Here is a tiny trained network, its code and every weight. The questions are about switching its units off for an input and a target symbol, where a switched-off unit gives its printed mean instead of its output.

import numpy as np


def w(rows, s, z=0):
    codes = np.array(rows[::2]) - 128.0
    scale = np.full(codes.shape[1], s)
    scale[-1] = z or s
    return codes * scale


def norm(h):
    return h / np.sqrt((h * h).mean(-1, keepdims=True) + 1e-5)


def f(y):
    return y / 2 * (1 + np.tanh(0.7978845608 * (y + 0.044715 * y**3)))


def softmax(a):
    e = np.exp(a - a.max(-1, keepdims=True))
    return e / e.sum(-1, keepdims=True)


def log_softmax(a):
    a = a - a.max(-1, keepdims=True)
    return a - np.log(np.exp(a).sum(-1, keepdims=True))


def net(x, mask):
    ids = ['ΓΔΛΣεζθμπψ'.index(c) for c in x.split()]
    T = len(ids)
    res = E[ids] + P[:T]
    u = 0
    for l in range(3):
        r = norm(res)
        for j in range(2):
            rows = slice(2 * j, 2 * j + 2)
            q, k, v = (r @ M[l][rows].T for M in (Q, K, V))
            z = softmax(np.where(np.tri(T) > 0, q @ k.T / 2**0.5, -1e9)) @ v
            o = O[l][rows]
            res = res + np.where(mask[u + j], z, o[:, -1]) @ o[:, :-1]
        u += 2
        y = f(norm(res) @ A[l][:, :-1].T + A[l][:, -1])
        res = res + np.where(mask[u : u + 4], y, B[l][:, -1]) @ B[l][:, :-1]
        u += 4
    return log_softmax(norm(res)[-1] @ U[:, :-1].T + U[:, -1])


Q, K, V, O, A, B = {}, {}, {}, {}, {}, {}
E = w([
[153,90,128,82,159,104,121,54],'Γ',
[171,164,157,156,110,78,157,122],'Δ',
[130,85,119,87,140,108,110,89],'Λ',
[131,104,147,154,188,86,76,98],'Σ',
[165,118,133,133,111,69,141,70],'ε',
[169,116,100,160,69,105,87,97],'ζ',
[124,167,126,3,92,140,190,62],'θ',
[138,137,198,132,89,84,97,107],'μ',
[154,123,98,46,11,119,195,125],'π',
[89,123,91,185,166,76,161,107],'ψ',
],0.011)
P = w([
[81,124,139,150,114,212,151,142],'0',
[247,178,184,95,144,142,78,31],'1',
[239,54,163,227,218,44,204,95],'2',
[95,94,124,111,134,142,165,154],'3',
[224,223,176,66,144,130,90,61],'4',
[221,60,151,207,201,30,198,138],'5',
[97,122,116,106,120,143,148,160],'6',
[192,240,146,56,127,114,85,92],'7',
[210,85,148,187,194,11,173,148],'8',
[96,120,105,109,123,132,136,163],'9',
[216,227,162,59,131,121,69,80],'10',
],0.012)
Q[0] = w([
[105,17,199,151,90,140,143,162],'L0H0',
[99,180,180,138,162,113,165,150],'L0H0',
[132,16,120,226,129,41,255,124],'L0H1',
[229,152,152,118,125,90,83,50],'L0H1',
],0.0087)
K[0] = w([
[88,117,159,91,98,36,97,249],'L0H0',
[122,158,186,150,141,131,157,128],'L0H0',
[77,190,50,102,116,1,89,170],'L0H1',
[73,185,172,112,105,164,100,93],'L0H1',
],0.0097)
V[0] = w([
[81,144,202,127,117,154,94,130],'L0H0',
[145,154,197,98,118,50,121,99],'L0H0',
[117,116,186,153,63,79,98,22],'L0H1',
[159,89,253,62,108,187,85,207],'L0H1',
],0.0068)
O[0] = w([
[67,141,138,145,67,151,121,133,104],'L0H0',
[152,116,254,133,154,187,191,155,233],'L0H0',
[245,104,159,170,147,177,83,178,254],'L0H1',
[105,104,201,52,82,59,84,122,83],'L0H1',
],0.0088,0.0038)
A[0] = w([
[156,169,135,186,70,100,255,162,140],'L0N0',
[46,176,118,115,111,191,223,162,26],'L0N1',
[102,101,89,79,175,182,135,246,196],'L0N2',
[129,44,94,44,130,235,149,112,252],'L0N3',
],0.0076,0.0014)
B[0] = w([
[137,32,107,105,176,138,96,96,255],'L0N0',
[170,137,158,62,84,141,155,155,159],'L0N1',
[120,221,132,89,169,25,137,194,162],'L0N2',
[162,172,151,255,143,85,168,127,210],'L0N3',
],0.012,0.0038)
Q[1] = w([
[126,69,98,198,160,118,199,180],'L1H0',
[12,96,145,43,146,106,186,171],'L1H0',
[124,8,114,145,122,68,201,255],'L1H1',
[88,149,57,129,84,183,201,172],'L1H1',
],0.0087)
K[1] = w([
[168,120,106,91,198,127,105,248],'L1H0',
[72,136,104,23,162,133,170,121],'L1H0',
[248,110,122,31,214,96,123,210],'L1H1',
[115,44,148,174,167,155,130,112],'L1H1',
],0.011)
V[1] = w([
[139,100,174,59,72,101,93,215],'L1H0',
[190,151,181,137,170,88,119,79],'L1H0',
[78,126,56,145,183,117,161,12],'L1H1',
[196,28,49,121,2,103,220,158],'L1H1',
],0.0064)
O[1] = w([
[155,33,174,242,188,100,150,124,55],'L1H0',
[114,79,148,146,119,210,59,1,253],'L1H0',
[111,126,115,164,162,80,57,45,121],'L1H1',
[135,23,56,59,178,108,101,161,174],'L1H1',
],0.0072,0.005)
A[1] = w([
[113,142,159,120,76,243,148,97,159],'L1N0',
[128,107,65,212,166,188,197,135,7],'L1N1',
[7,156,188,171,216,151,99,212,125],'L1N2',
[99,208,88,160,181,136,197,128,243],'L1N3',
],0.012,0.0017)
B[1] = w([
[84,91,142,175,180,142,63,172,219],'L1N0',
[104,120,56,225,211,110,140,17,254],'L1N1',
[105,184,33,102,111,144,9,8,165],'L1N2',
[118,70,185,69,72,169,166,139,233],'L1N3',
],0.012,0.0041)
Q[2] = w([
[85,179,81,46,142,195,104,125],'L2H0',
[157,202,214,44,139,87,2,139],'L2H0',
[74,204,173,54,86,191,10,144],'L2H1',
[143,145,167,41,128,136,61,60],'L2H1',
],0.0084)
K[2] = w([
[131,102,68,186,125,45,74,129],'L2H0',
[60,114,96,117,1,104,90,235],'L2H0',
[76,83,132,138,25,89,59,142],'L2H1',
[64,97,72,153,71,108,158,195],'L2H1',
],0.009)
V[2] = w([
[90,51,42,197,155,36,115,152],'L2H0',
[153,47,164,94,145,82,136,25],'L2H0',
[242,68,90,171,147,124,154,107],'L2H1',
[229,110,255,209,46,15,69,92],'L2H1',
],0.0048)
O[2] = w([
[110,96,114,198,104,51,133,190,167],'L2H0',
[80,188,172,97,122,127,2,200,246],'L2H0',
[114,114,130,98,92,154,58,186,252],'L2H1',
[121,196,131,35,66,108,128,163,141],'L2H1',
],0.0085,0.0037)
A[2] = w([
[92,160,10,159,70,207,112,164,131],'L2N0',
[82,195,97,136,93,2,193,95,98],'L2N1',
[182,130,210,165,129,171,83,63,38],'L2N2',
[240,137,90,133,168,69,148,205,2],'L2N3',
],0.0096,0.0044)
B[2] = w([
[155,175,150,78,147,208,163,194,146],'L2N0',
[139,148,185,21,251,49,104,186,157],'L2N1',
[74,151,69,120,114,116,200,171,255],'L2N2',
[99,105,82,130,36,102,122,149,148],'L2N3',
],0.014,0.0082)
U = w([
[85,166,114,78,77,170,68,45,165],'Γ',
[2,106,194,165,119,161,62,152,106],'Δ',
[119,173,148,92,195,46,113,138,122],'Λ',
[33,192,134,180,103,98,184,127,144],'Σ',
[199,196,82,155,156,193,107,204,56],'ε',
[102,128,59,156,46,71,108,159,134],'ζ',
[50,95,74,33,166,184,187,103,1],'θ',
[192,131,246,177,88,175,176,120,193],'μ',
[155,17,161,65,127,159,58,110,60],'π',
[147,113,132,214,176,137,108,53,218],'ψ',
],0.0073,0.0035)

Each question gives the input, a string of symbols that net reads in full, and the target symbol t.
The units are the heads (2 rows each of Q, K, V and O) and the neurons (one row each of A and B). Each row of codes is followed by its name. A weight is (code - 128) times the scale printed after its matrix; where a second scale follows, it is the last column's (O, A, B and U).
mask holds one flag per unit, layer by layer, with each layer's heads first. A switched-off unit (its flag False) gives its mean, the last column of its rows in O or B, instead of its output. The means were averaged over made-up inputs and are rounded, as every weight is.
A unit's drop is (log p(t) with every unit on - log p(t) with that unit switched off) / (log p(t) with every unit on - log p(t) with every unit switched off).
The circuit of an input: a set's keep is (log p(t) with only the set's units on - log p(t) with every unit switched off) / (log p(t) with every unit on - log p(t) with every unit switched off). Starting from the 12 units with the biggest drops (on a tie, the unit counted first), units are removed one at a time, each time the one whose removal leaves the highest keep (on an exact tie, the one counted first), for as long as the keep stays at least 0.8.
circuit, biggest first: the units of the circuit, biggest drop first
most important unit: the unit with the biggest drop
k most important neurons: the k neurons with the biggest drops, biggest first
top k neurons in layer l: the k neurons of layer l with the biggest drops, biggest first
heads that matter: for each layer, one digit per head in row order, 1 if its drop is at least 0.15 and else 0, layers parted by /
input ε ψ ψ Δ Σ π ε ψ Λ, target ψ: circuit, biggest first => (L0H1; L1N1)
input π ψ θ ε ψ ψ π ζ π, target π: circuit, biggest first => (L0N0; L2N2)
input π μ μ, target π: most important unit => L0N1
input Λ Σ Λ, target Σ: circuit, biggest first => (L1H1; L2N2)
input Σ μ Λ ε ψ Δ Δ Λ Σ, target Σ: heads that matter => 00 / 01 / 00
input ε Δ Σ Δ Σ Γ Λ θ, target ε: top 2 neurons in layer 0 => (L0N3; L0N2)
input ψ ψ π ψ ε ψ Γ π Σ ε μ, target ψ: circuit, biggest first => (L0H0; L2H1; L1H0)
input Δ Δ ψ ζ, target ε: circuit, biggest first => (L0H0; L2N0; L0N0)
input ψ ψ π, target ψ: top 2 neurons in layer 1 => (L1N1; L1N3)
input ψ ψ Δ Δ π Σ, target π: circuit, biggest first => (L0N3; L0H1; L1N1)
input Γ Δ μ μ Δ Λ ψ ψ, target Γ: circuit, biggest first => (L0N3; L1H0)
input π π Δ Λ Σ ζ, target ζ: heads that matter => 01 / 01 / 00
input Δ μ π Γ Δ Σ Σ ψ ψ Σ Δ, target Δ: 2 most important neurons => (L1N0; L0N0)
input ε Λ ζ, target ζ: heads that matter => 01 / 00 / 01
input μ Δ Λ Λ ψ Σ Δ, target π: most important unit => L0N0
input ζ ψ Δ π, target ζ: 2 most important neurons => (L0N2; L0N1)
input ζ μ Λ ζ μ ζ Σ Δ, target ζ: circuit, biggest first => (L0H0; L2N3; L1H0; L2H0)
input ψ ε ψ Λ μ ψ Γ Δ ψ Σ, target Γ: top 2 neurons in layer 1 => (L1N2; L1N3)
input ζ θ Δ, target θ: circuit, biggest first => (L2N2; L2H0; L0N3)
input Σ Δ Δ ε Σ, target Σ: circuit, biggest first => (L2N2; L1H1)
input Δ ε μ ζ Λ Λ π, target ζ: 3 most important neurons => (L0N2; L0N0; L2N3)
input θ Λ Λ ψ Λ ε ψ ψ Δ π ψ, target θ: most important unit => L0H1
input ε θ Λ θ Δ π ψ Σ π Λ Λ, target ε: circuit, biggest first => (L0H1; L2N2)
input Δ Λ Λ Λ ε, target Δ: heads that matter => 00 / 10 / 00
input π Δ ψ ε π ψ π Λ ε ε ψ, target π: heads that matter => 10 / 01 / 00
input ζ ε ψ Σ Δ, target ζ: heads that matter => 10 / 00 / 00
input ε Σ Δ Λ ψ ζ μ ε, target ε: circuit, biggest first => (L0H1)
input π Λ ψ ψ π Λ ψ ψ μ π θ, target π: heads that matter => 11 / 01 / 00
input ζ Γ μ Λ, target Λ: 2 most important neurons => (L0N2; L2N1)
